Here is a tiny trained network, its code and every weight. The questions are about switching its units off for an input and a target symbol, where a switched-off unit gives its printed mean instead of its output.

import numpy as np


def w(rows, s, z=0):
    codes = np.array(rows[::2]) - 128.0
    scale = np.full(codes.shape[1], s)
    scale[-1] = z or s
    return codes * scale


def norm(h):
    return h / np.sqrt((h * h).mean(-1, keepdims=True) + 1e-5)


def f(y):
    return y / 2 * (1 + np.tanh(0.7978845608 * (y + 0.044715 * y**3)))


def softmax(a):
    e = np.exp(a - a.max(-1, keepdims=True))
    return e / e.sum(-1, keepdims=True)


def log_softmax(a):
    a = a - a.max(-1, keepdims=True)
    return a - np.log(np.exp(a).sum(-1, keepdims=True))


def net(x, mask):
    ids = ['ΔΞΠΦαβζλμσψ'.index(c) for c in x.split()]
    T = len(ids)
    res = E[ids] + P[:T]
    u = 0
    for l in range(3):
        q, k, v = (norm(res) @ M[l].T for M in (Q, K, V))
        z = softmax(np.where(np.tri(T) > 0, q @ k.T / 2**0.5, -1e9)) @ v
        res = res + np.where(mask[u], z, O[l][:, -1]) @ O[l][:, :-1]
        u += 1
        y = f(norm(res) @ A[l][:, :-1].T + A[l][:, -1])
        res = res + np.where(mask[u : u + 4], y, B[l][:, -1]) @ B[l][:, :-1]
        u += 4
    return log_softmax(norm(res)[-1] @ U[:, :-1].T + U[:, -1])


Q, K, V, O, A, B = {}, {}, {}, {}, {}, {}
E = w([
[1,170,40,161],'Δ',
[66,132,148,107],'Ξ',
[176,113,143,162],'Π',
[76,35,115,167],'Φ',
[153,93,25,178],'α',
[155,31,196,107],'β',
[194,187,115,83],'ζ',
[159,192,198,224],'λ',
[199,192,151,101],'μ',
[75,16,47,85],'σ',
[217,240,129,115],'ψ',
],0.016)
P = w([
[125,255,79,92],'0',
[102,211,76,146],'1',
[89,186,75,142],'2',
[99,186,80,117],'3',
[106,184,95,122],'4',
[103,174,95,121],'5',
[115,159,107,109],'6',
[117,173,102,125],'7',
[128,161,118,114],'8',
[126,154,121,120],'9',
[126,138,134,126],'10',
[127,133,140,139],'11',
[128,147,153,155],'12',
[129,142,158,167],'13',
],0.003)
Q[0] = w([
[1,35,176,190],'0.h1',
[11,212,28,119],'0.h1',
],0.0073)
K[0] = w([
[90,80,127,114],'0.h1',
[73,96,53,8],'0.h1',
],0.013)
V[0] = w([
[90,122,63,6],'0.h1',
[27,177,226,254],'0.h1',
],0.0036)
O[0] = w([
[14,53,195,120,4],'0.h1',
[204,61,194,3,97],'0.h1',
],0.0052,0.00048)
A[0] = w([
[76,90,136,124,113],'0.n1',
[108,112,132,132,135],'0.n2',
[5,114,175,142,254],'0.n3',
[107,114,46,160,181],'0.n4',
],0.013,0.0033)
B[0] = w([
[68,93,226,83,184],'0.n1',
[247,94,231,181,141],'0.n2',
[100,140,217,77,253],'0.n3',
[116,69,84,253,238],'0.n4',
],0.0056,0.0064)
Q[1] = w([
[10,37,127,142],'1.h1',
[34,208,28,86],'1.h1',
],0.011)
K[1] = w([
[32,86,57,101],'1.h1',
[7,237,155,139],'1.h1',
],0.011)
V[1] = w([
[239,112,177,108],'1.h1',
[180,125,3,12],'1.h1',
],0.006)
O[1] = w([
[86,113,130,230,155],'1.h1',
[147,3,112,155,1],'1.h1',
],0.0066,0.002)
A[1] = w([
[156,76,203,64,191],'1.n1',
[199,150,226,31,90],'1.n2',
[142,149,255,205,169],'1.n3',
[173,55,163,49,2],'1.n4',
],0.0096,0.005)
B[1] = w([
[150,239,157,56,212],'1.n1',
[31,133,99,166,173],'1.n2',
[109,162,130,26,253],'1.n3',
[38,254,76,174,135],'1.n4',
],0.0078,0.0055)
Q[2] = w([
[34,2,78,147],'2.h1',
[162,146,48,116],'2.h1',
],0.014)
K[2] = w([
[29,103,2,97],'2.h1',
[150,109,125,155],'2.h1',
],0.017)
V[2] = w([
[90,82,241,224],'2.h1',
[95,221,255,216],'2.h1',
],0.0068)
O[2] = w([
[215,255,57,143,99],'2.h1',
[122,254,115,220,253],'2.h1',
],0.0091,0.0027)
A[2] = w([
[177,168,150,176,222],'2.n1',
[246,130,184,97,133],'2.n2',
[89,26,103,98,6],'2.n3',
[55,149,206,128,215],'2.n4',
],0.013,0.0023)
B[2] = w([
[157,94,148,123,200],'2.n1',
[93,188,7,32,163],'2.n2',
[130,107,182,107,199],'2.n3',
[147,93,101,154,254],'2.n4',
],0.018,0.0074)
U = w([
[4,197,178,99,34],'Δ',
[156,62,60,203,154],'Ξ',
[88,121,135,161,72],'Π',
[161,71,190,51,171],'Φ',
[114,145,41,50,171],'α',
[101,124,120,137,54],'β',
[97,127,119,139,67],'ζ',
[120,105,145,110,132],'λ',
[227,90,116,95,82],'μ',
[165,194,149,174,252],'σ',
[8,153,58,187,53],'ψ',
],0.014,0.0041)

Each question gives the input, a string of symbols that net reads in full, and the target symbol t.
The units are the heads (2 rows each of Q, K, V and O) and the neurons (one row each of A and B). Each row of codes is followed by its name. A weight is (code - 128) times the scale printed after its matrix; where a second scale follows, it is the last column's (O, A, B and U).
mask holds one flag per unit, layer by layer, with each layer's heads first. A switched-off unit (its flag False) gives its mean, the last column of its rows in O or B, instead of its output. The means were averaged over made-up inputs and are rounded, as every weight is.
A unit's drop is (log p(t) with every unit on - log p(t) with that unit switched off) / (log p(t) with every unit on - log p(t) with every unit switched off).
The circuit of an input: a set's keep is (log p(t) with only the set's units on - log p(t) with every unit switched off) / (log p(t) with every unit on - log p(t) with every unit switched off). Starting from the 12 units with the biggest drops (on a tie, the unit counted first), units are removed one at a time, each time the one whose removal leaves the highest keep (on an exact tie, the one counted first), for as long as the keep stays at least 0.8.
circuit, biggest first: the units of the circuit, biggest drop first
unit that matters most: the unit with the biggest drop
top k neurons: the k neurons with the biggest drops, biggest first
top k neurons in layer l: the k neurons of layer l with the biggest drops, biggest first
drop when u is switched off: that unit's drop, to one decimal
input Ξ σ ζ, target Φ: circuit, biggest first -> [2.h1]
input λ Ξ Π λ λ β Π α λ σ λ β, target σ: top 3 neurons in layer 1 -> [1.n1; 1.n4; 1.n2]
input σ α Δ μ β σ Φ Ξ σ Π μ, target α: top 3 neurons -> [0.n3; 0.n1; 2.n2]
input α β Π Ξ μ μ μ β μ, target α: top 3 neurons -> [0.n3; 0.n1; 1.n4]
input β ζ σ α ψ, target μ: circuit, biggest first -> [2.n1; 1.h1; 1.n1]
input Ξ Φ ψ β β, target Δ: top 2 neurons -> [1.n1; 1.n3]
input Π ζ σ ψ Ξ α ζ Π ψ ψ Ξ ζ, target α: top 3 neurons -> [0.n1; 0.n3; 2.n2]
input ζ σ λ α σ λ μ Π σ Ξ Φ σ μ Φ, target Φ: top 2 neurons -> [2.n4; 0.n1]
input σ ψ Ξ Ξ Ξ β Ξ α λ μ Π σ Φ ζ, target α: top 3 neurons -> [0.n3; 0.n1; 1.n3]
input α Ξ ψ μ α μ β Φ μ λ Δ σ β, target σ: top 3 neurons -> [1.n4; 1.n1; 1.n2]
input σ β Φ Δ Δ Δ ζ σ ζ, target Φ: top 2 neurons -> [1.n3; 0.n3]
input ψ ψ ψ, target μ: top 2 neurons -> [2.n1; 0.n3]
input μ ψ α α Ξ α ζ α β, target Δ: top 3 neurons in layer 1 -> [1.n1; 1.n4; 1.n2]
input Π α β ψ, target α: top 3 neurons -> [0.n3; 2.n2; 0.n4]
input ψ λ α σ ζ, target σ: circuit, biggest first -> [2.h1]
input σ Φ Ξ μ ψ Π Ξ α α Ξ ψ ζ β, target α: top 3 neurons -> [1.n1; 0.n3; 1.n3]
input ζ Δ Π Ξ Φ, target Δ: top 3 neurons -> [0.n3; 1.n1; 2.n1]
input ψ Ξ Φ σ α λ Ξ μ σ β σ σ Φ, target Φ: top 2 neurons in layer 2 -> [2.n4; 2.n2]
input σ Φ λ σ ζ Φ β σ α Δ λ ζ, target σ: top 2 neurons in layer 2 -> [2.n2; 2.n1]
input Δ σ Φ ζ Φ β Φ μ Π Π ζ σ, target Φ: unit that matters most -> 2.n3
input σ α ψ σ σ μ σ μ, target Ξ: top 2 neurons in layer 0 -> [0.n4; 0.n3]
input λ ψ Π, target α: drop when 2.n2 is switched off -> 0.7
input ζ Π σ σ μ μ Π ψ, target α: drop when 0.n3 is switched off -> 2.3
